Below are the code and all the weights of a small trained network. Each question names an input and a target symbol and asks about switching units off, where a switched-off unit gives its printed mean instead of its output.

import numpy as np


def w(rows, s, z=0):
    codes = np.array(rows[::2]) - 128.0
    scale = np.full(codes.shape[1], s)
    scale[-1] = z or s
    return codes * scale


def norm(h):
    return h / np.sqrt((h * h).mean(-1, keepdims=True) + 1e-5)


def f(y):
    return np.maximum(y, 0)


def softmax(a):
    e = np.exp(a - a.max(-1, keepdims=True))
    return e / e.sum(-1, keepdims=True)


def log_softmax(a):
    a = a - a.max(-1, keepdims=True)
    return a - np.log(np.exp(a).sum(-1, keepdims=True))


def net(x, mask):
    ids = ['αβγεζθλξστψ'.index(c) for c in x.split()]
    T = len(ids)
    res = E[ids] + P[:T]
    u = 0
    for l in range(3):
        r = norm(res)
        for j in range(3):
            rows = slice(2 * j, 2 * j + 2)
            q, k, v = (r @ M[l][rows].T for M in (Q, K, V))
            z = softmax(np.where(np.tri(T) > 0, q @ k.T / 2**0.5, -1e9)) @ v
            o = O[l][rows]
            res = res + np.where(mask[u + j], z, o[:, -1]) @ o[:, :-1]
        u += 3
        y = f(norm(res) @ A[l][:, :-1].T + A[l][:, -1])
        res = res + np.where(mask[u : u + 4], y, B[l][:, -1]) @ B[l][:, :-1]
        u += 4
    return log_softmax(norm(res)[-1] @ U[:, :-1].T + U[:, -1])


Q, K, V, O, A, B = {}, {}, {}, {}, {}, {}
E = w([
[152,214,137],'α',
[180,191,185],'β',
[224,132,77],'γ',
[249,183,145],'ε',
[111,208,174],'ζ',
[147,233,160],'θ',
[104,240,199],'λ',
[133,22,195],'ξ',
[74,209,154],'σ',
[66,151,52],'τ',
[98,139,74],'ψ',
],0.014)
P = w([
[153,183,120],'0',
[134,233,137],'1',
[117,229,137],'2',
[102,233,145],'3',
[113,174,123],'4',
[254,198,183],'5',
[108,120,119],'6',
[115,106,138],'7',
[87,105,155],'8',
[78,95,166],'9',
[52,105,146],'10',
],0.0079)
Q[0] = w([
[182,167,93],'L0H0',
[203,176,98],'L0H0',
[121,165,126],'L0H1',
[146,237,87],'L0H1',
[119,254,82],'L0H2',
[141,115,135],'L0H2',
],0.028)
K[0] = w([
[133,189,105],'L0H0',
[152,214,92],'L0H0',
[139,109,137],'L0H1',
[2,121,132],'L0H1',
[69,19,189],'L0H2',
[139,118,113],'L0H2',
],0.03)
V[0] = w([
[206,154,251],'L0H0',
[140,125,139],'L0H0',
[110,155,250],'L0H1',
[79,8,49],'L0H1',
[43,202,121],'L0H2',
[199,97,208],'L0H2',
],0.019)
O[0] = w([
[45,70,205,135],'L0H0',
[100,116,158,121],'L0H0',
[40,123,189,85],'L0H1',
[159,252,97,94],'L0H1',
[28,169,66,250],'L0H2',
[141,72,179,48],'L0H2',
],0.017,0.015)
A[0] = w([
[63,133,153,2],'L0N0',
[128,132,135,71],'L0N1',
[129,206,4,92],'L0N2',
[74,50,120,113],'L0N3',
],0.022,0.0024)
B[0] = w([
[115,76,161,153],'L0N0',
[90,131,121,128],'L0N1',
[253,208,185,250],'L0N2',
[167,180,215,163],'L0N3',
],0.023,0.024)
Q[1] = w([
[112,176,62],'L1H0',
[172,79,183],'L1H0',
[127,104,92],'L1H1',
[75,252,230],'L1H1',
[70,61,124],'L1H2',
[229,134,254],'L1H2',
],0.023)
K[1] = w([
[121,72,206],'L1H0',
[147,147,126],'L1H0',
[81,124,99],'L1H1',
[254,122,15],'L1H1',
[85,95,77],'L1H2',
[185,239,66],'L1H2',
],0.024)
V[1] = w([
[78,63,151],'L1H0',
[94,167,94],'L1H0',
[165,157,61],'L1H1',
[119,78,5],'L1H1',
[101,89,167],'L1H2',
[114,187,61],'L1H2',
],0.021)
O[1] = w([
[68,81,67,128],'L1H0',
[95,168,109,92],'L1H0',
[156,194,165,191],'L1H1',
[109,153,250,5],'L1H1',
[101,76,93,48],'L1H2',
[79,191,153,178],'L1H2',
],0.016,0.011)
A[1] = w([
[207,135,138,25],'L1N0',
[98,210,2,188],'L1N1',
[89,200,122,161],'L1N2',
[90,162,187,6],'L1N3',
],0.028,0.0013)
B[1] = w([
[85,139,210,251],'L1N0',
[251,187,170,254],'L1N1',
[110,212,104,226],'L1N2',
[151,175,86,170],'L1N3',
],0.031,0.013)
Q[2] = w([
[80,36,89],'L2H0',
[114,113,72],'L2H0',
[149,138,105],'L2H1',
[140,108,167],'L2H1',
[60,76,114],'L2H2',
[75,135,253],'L2H2',
],0.036)
K[2] = w([
[252,203,61],'L2H0',
[159,242,143],'L2H0',
[196,138,173],'L2H1',
[102,125,59],'L2H1',
[104,55,7],'L2H2',
[176,243,52],'L2H2',
],0.021)
V[2] = w([
[86,150,243],'L2H0',
[77,130,201],'L2H0',
[200,8,178],'L2H1',
[186,174,207],'L2H1',
[89,162,253],'L2H2',
[106,137,70],'L2H2',
],0.028)
O[2] = w([
[80,116,7,194],'L2H0',
[107,145,99,198],'L2H0',
[189,124,251,87],'L2H1',
[85,35,157,250],'L2H1',
[56,130,217,214],'L2H2',
[135,137,89,86],'L2H2',
],0.024,0.015)
A[2] = w([
[67,169,131,5],'L2N0',
[244,33,100,58],'L2N1',
[41,113,62,61],'L2N2',
[113,143,253,221],'L2N3',
],0.025,0.0017)
B[2] = w([
[108,125,76,182],'L2N0',
[212,170,5,157],'L2N1',
[94,184,67,182],'L2N2',
[19,165,140,249],'L2N3',
],0.027,0.014)
U = w([
[168,103,190,72],'α',
[125,95,148,144],'β',
[87,93,149,108],'γ',
[146,109,182,4],'ε',
[120,106,162,98],'ζ',
[159,104,161,51],'θ',
[150,102,161,2],'λ',
[212,141,189,184],'ξ',
[196,250,118,209],'σ',
[69,138,11,93],'τ',
[185,96,63,91],'ψ',
],0.011,0.0042)

Each question gives the input, a string of symbols that net reads in full, and the target symbol t.
The units are the heads (2 rows each of Q, K, V and O) and the neurons (one row each of A and B). Each row of codes is followed by its name. A weight is (code - 128) times the scale printed after its matrix; where a second scale follows, it is the last column's (O, A, B and U).
mask holds one flag per unit, layer by layer, with each layer's heads first. A switched-off unit (its flag False) gives its mean, the last column of its rows in O or B, instead of its output. The means were averaged over made-up inputs and are rounded, as every weight is.
A unit's drop is (log p(t) with every unit on - log p(t) with that unit switched off) / (log p(t) with every unit on - log p(t) with every unit switched off).
The circuit of an input: a set's keep is (log p(t) with only the set's units on - log p(t) with every unit switched off) / (log p(t) with every unit on - log p(t) with every unit switched off). Starting from the 12 units with the biggest drops (on a tie, the unit counted first), units are removed one at a time, each time the one whose removal leaves the highest keep (on an exact tie, the one counted first), for as long as the keep stays at least 0.8.
circuit, biggest first: the units of the circuit, biggest drop first
most important unit: the unit with the biggest drop
k most important neurons: the k neurons with the biggest drops, biggest first
top k neurons in layer l: the k neurons of layer l with the biggest drops, biggest first
which heads matter: for each layer, one digit per head in row order, 1 if its drop is at least 0.15 and else 0, layers parted by /
drop of u: that unit's drop, to one decimal
input τ α τ τ θ α τ α ξ, target τ: most important neuron	L0N3
input τ α α γ α α τ ξ ζ, target τ: which heads matter	001 / 000 / 100
input τ λ ξ τ τ τ τ α α τ τ, target τ: 3 most important neurons	L0N2, L1N1, L0N3
input α τ α σ ζ, target τ: 3 most important neurons	L0N2, L1N1, L0N0
input τ τ τ ξ ψ τ τ γ τ, target τ: circuit, biggest first	L0N2, L2H0, L0H2
input σ ζ γ, target τ: circuit, biggest first	L0N2, L0H1, L1N0
input τ α α τ λ τ λ α σ θ σ, target τ: which heads matter	010 / 000 / 000
input β α γ τ σ ψ τ σ λ β, target τ: which heads matter	110 / 000 / 010
input τ ξ τ τ γ σ α θ, target τ: which heads matter	001 / 000 / 000
input τ ξ ε, target τ: which heads matter	001 / 000 / 000
input ξ α γ τ, target ξ: which heads matter	001 / 010 / 110
input τ τ ζ ζ ξ, target τ: 2 most important neurons	L0N2, L0N3
input τ τ ξ τ τ β τ α, target τ: 3 most important neurons	L0N2, L1N1, L0N3
input τ τ β τ ψ σ ε ξ θ, target τ: which heads matter	001 / 000 / 100
input α σ θ ζ σ λ, target τ: most important unit	L0H1
input ξ ζ α τ β ε, target ξ: 2 most important neurons	L0N2, L2N1
input ξ ζ σ τ, target ξ: 3 most important neurons	L0N2, L2N1, L1N0
input ξ τ ζ θ γ, target ξ: top 2 neurons in layer 0	L0N2, L0N3
input α σ ε, target τ: 2 most important neurons	L0N2, L1N1
input τ θ τ α σ β β, target τ: drop of L1N1	0.2
